Below are the code and all the weights of a small trained network. Each question names an input and a target symbol and asks about switching units off, where a switched-off unit gives its printed mean instead of its output.

import numpy as np


def w(rows, s, z=0):
    codes = np.array(rows[::2]) - 128.0
    scale = np.full(codes.shape[1], s)
    scale[-1] = z or s
    return codes * scale


def norm(h):
    return h / np.sqrt((h * h).mean(-1, keepdims=True) + 1e-5)


def f(y):
    return np.maximum(y, 0)


def softmax(a):
    e = np.exp(a - a.max(-1, keepdims=True))
    return e / e.sum(-1, keepdims=True)


def log_softmax(a):
    a = a - a.max(-1, keepdims=True)
    return a - np.log(np.exp(a).sum(-1, keepdims=True))


def net(x, mask):
    ids = ['ΠΣΦΨΩβγζηθλμξτ'.index(c) for c in x.split()]
    T = len(ids)
    res = E[ids] + P[:T]
    r = norm(res)
    for j in range(2):
        rows = slice(3 * j, 3 * j + 3)
        q, k, v = (r @ M[0][rows].T for M in (Q, K, V))
        z = softmax(np.where(np.tri(T) > 0, q @ k.T / 3**0.5, -1e9)) @ v
        o = O[0][rows]
        res = res + np.where(mask[j], z, o[:, -1]) @ o[:, :-1]
    y = f(norm(res) @ A[0][:, :-1].T + A[0][:, -1])
    res = res + np.where(mask[2:18], y, B[0][:, -1]) @ B[0][:, :-1]
    return log_softmax(norm(res)[-1] @ U[:, :-1].T + U[:, -1])


Q, K, V, O, A, B = {}, {}, {}, {}, {}, {}
E = w([
[154,132,176,165],'Π',
[159,149,34,106],'Σ',
[192,85,112,82],'Φ',
[94,96,107,158],'Ψ',
[139,135,140,77],'Ω',
[82,165,119,121],'β',
[88,99,106,3],'γ',
[124,108,76,148],'ζ',
[126,60,126,153],'η',
[163,192,182,114],'θ',
[101,106,130,157],'λ',
[140,64,127,141],'μ',
[108,98,83,185],'ξ',
[121,134,122,86],'τ',
],0.024)
P = w([
[3,64,117,84],'0',
[25,79,135,115],'1',
[40,85,144,135],'2',
[59,88,156,143],'3',
[70,90,154,162],'4',
[81,96,156,169],'5',
[93,96,160,182],'6',
[106,101,162,190],'7',
[118,106,169,199],'8',
[129,108,174,209],'9',
[109,106,170,197],'10',
],0.0058)
Q[0] = w([
[117,95,158,51],'head 1',
[69,175,199,7],'head 1',
[121,155,206,12],'head 1',
[46,198,13,252],'head 2',
[203,162,157,168],'head 2',
[76,125,77,243],'head 2',
],0.011)
K[0] = w([
[193,154,88,170],'head 1',
[255,147,113,172],'head 1',
[191,152,141,137],'head 1',
[95,141,127,128],'head 2',
[115,114,159,151],'head 2',
[82,123,135,127],'head 2',
],0.024)
V[0] = w([
[161,246,69,88],'head 1',
[81,155,255,183],'head 1',
[82,83,138,89],'head 1',
[51,121,109,88],'head 2',
[157,171,73,83],'head 2',
[152,127,134,134],'head 2',
],0.0068)
O[0] = w([
[201,215,110,169,153],'head 1',
[39,155,156,4,31],'head 1',
[178,109,194,186,206],'head 1',
[145,232,177,163,253],'head 2',
[75,66,93,93,182],'head 2',
[150,126,118,38,98],'head 2',
],0.0037,0.0036)
A[0] = w([
[137,197,84,67,132],'neuron 1',
[150,177,119,5,104],'neuron 2',
[176,136,85,141,100],'neuron 3',
[195,165,98,57,230],'neuron 4',
[213,189,87,109,148],'neuron 5',
[99,141,213,200,60],'neuron 6',
[84,101,76,175,147],'neuron 7',
[182,193,60,72,131],'neuron 8',
[162,188,84,67,164],'neuron 9',
[166,92,186,96,60],'neuron 10',
[100,170,159,122,152],'neuron 11',
[40,189,82,129,221],'neuron 12',
[140,70,59,132,126],'neuron 13',
[77,176,175,102,90],'neuron 14',
[102,143,173,193,119],'neuron 15',
[101,186,43,106,4],'neuron 16',
],0.011,0.0039)
B[0] = w([
[74,128,149,94,216],'neuron 1',
[201,103,151,151,234],'neuron 2',
[151,206,84,110,186],'neuron 3',
[85,144,82,57,255],'neuron 4',
[33,197,3,91,220],'neuron 5',
[59,108,135,2,182],'neuron 6',
[190,219,47,134,199],'neuron 7',
[69,207,152,129,227],'neuron 8',
[76,134,125,111,225],'neuron 9',
[189,168,59,120,154],'neuron 10',
[192,103,184,158,178],'neuron 11',
[157,139,151,201,255],'neuron 12',
[170,102,106,71,212],'neuron 13',
[208,130,120,250,193],'neuron 14',
[76,77,179,118,180],'neuron 15',
[79,200,96,67,178],'neuron 16',
],0.0063)
U = w([
[123,104,239,82,142],'Π',
[66,218,49,103,180],'Σ',
[224,102,56,75,115],'Φ',
[13,86,78,179,47],'Ψ',
[219,161,160,96,101],'Ω',
[89,197,149,199,125],'β',
[61,93,130,33,83],'γ',
[202,145,36,188,55],'ζ',
[109,48,113,153,118],'η',
[149,253,216,57,60],'θ',
[11,91,151,132,72],'λ',
[164,50,106,149,116],'μ',
[119,103,41,219,83],'ξ',
[216,124,159,179,253],'τ',
],0.014,0.0065)

Each question gives the input, a string of symbols that net reads in full, and the target symbol t.
The units are the heads (3 rows each of Q, K, V and O) and the neurons (one row each of A and B). Each row of codes is followed by its name. A weight is (code - 128) times the scale printed after its matrix; where a second scale follows, it is the last column's (O, A, B and U).
mask holds one flag per unit, heads first, then neurons. A switched-off unit (its flag False) gives its mean, the last column of its rows in O or B, instead of its output. The means were averaged over made-up inputs and are rounded, as every weight is.
A unit's drop is (log p(t) with every unit on - log p(t) with that unit switched off) / (log p(t) with every unit on - log p(t) with every unit switched off).
The circuit of an input: a set's keep is (log p(t) with only the set's units on - log p(t) with every unit switched off) / (log p(t) with every unit on - log p(t) with every unit switched off). Starting from the 12 units with the biggest drops (on a tie, the unit counted first), units are removed one at a time, each time the one whose removal leaves the highest keep (on an exact tie, the one counted first), for as long as the keep stays at least 0.8.
circuit, biggest first: the units of the circuit, biggest drop first
top k neurons: the k neurons with the biggest drops, biggest first
heads that matter: for each layer, one digit per head in row order, 1 if its drop is at least 0.15 and else 0, layers parted by /
drop of u: that unit's drop, to one decimal
input Φ ξ λ θ Φ τ Π Φ β τ, target Φ: heads that matter : 01
input Σ τ β τ τ Σ γ Φ τ Ω, target Φ: circuit, biggest first : (head 2; neuron 8; head 1)
input Σ γ γ β β Π β τ, target Π: top 2 neurons : (neuron 5; neuron 2)
input μ Π τ τ Φ Ω Σ Ω γ Ω, target Σ: circuit, biggest first : (head 1; neuron 5)
input τ Π ζ τ Π γ τ Ω, target Π: heads that matter : 10
input τ ξ γ τ τ, target τ: heads that matter : 00
input η Π ζ, target ζ: circuit, biggest first : (neuron 7; neuron 5)
input τ θ Φ θ τ, target θ: circuit, biggest first : (neuron 5; neuron 2)
input Σ γ τ Σ Σ ζ Π, target Π: heads that matter : 00
input τ τ τ Ω Ω μ τ β τ τ, target τ: heads that matter : 10
input θ η Φ τ Σ μ Φ θ τ γ τ, target θ: top 2 neurons : (neuron 5; neuron 2)
input Φ τ τ, target Φ: top 2 neurons : (neuron 5; neuron 14)
input β τ Φ Σ τ β ζ λ β Φ Ω, target Φ: heads that matter : 00
input τ η μ, target μ: heads that matter : 00
input τ Σ Π Ω τ ζ, target ζ: top 2 neurons : (neuron 7; neuron 5)
input Π β τ τ τ, target Π: drop of neuron 5 : 0.1
input τ Ω μ Π Ψ γ Ω, target Π: drop of neuron 1 : 0.0
input β Φ β Σ ζ β θ Π, target Π: drop of neuron 14 : 0.0
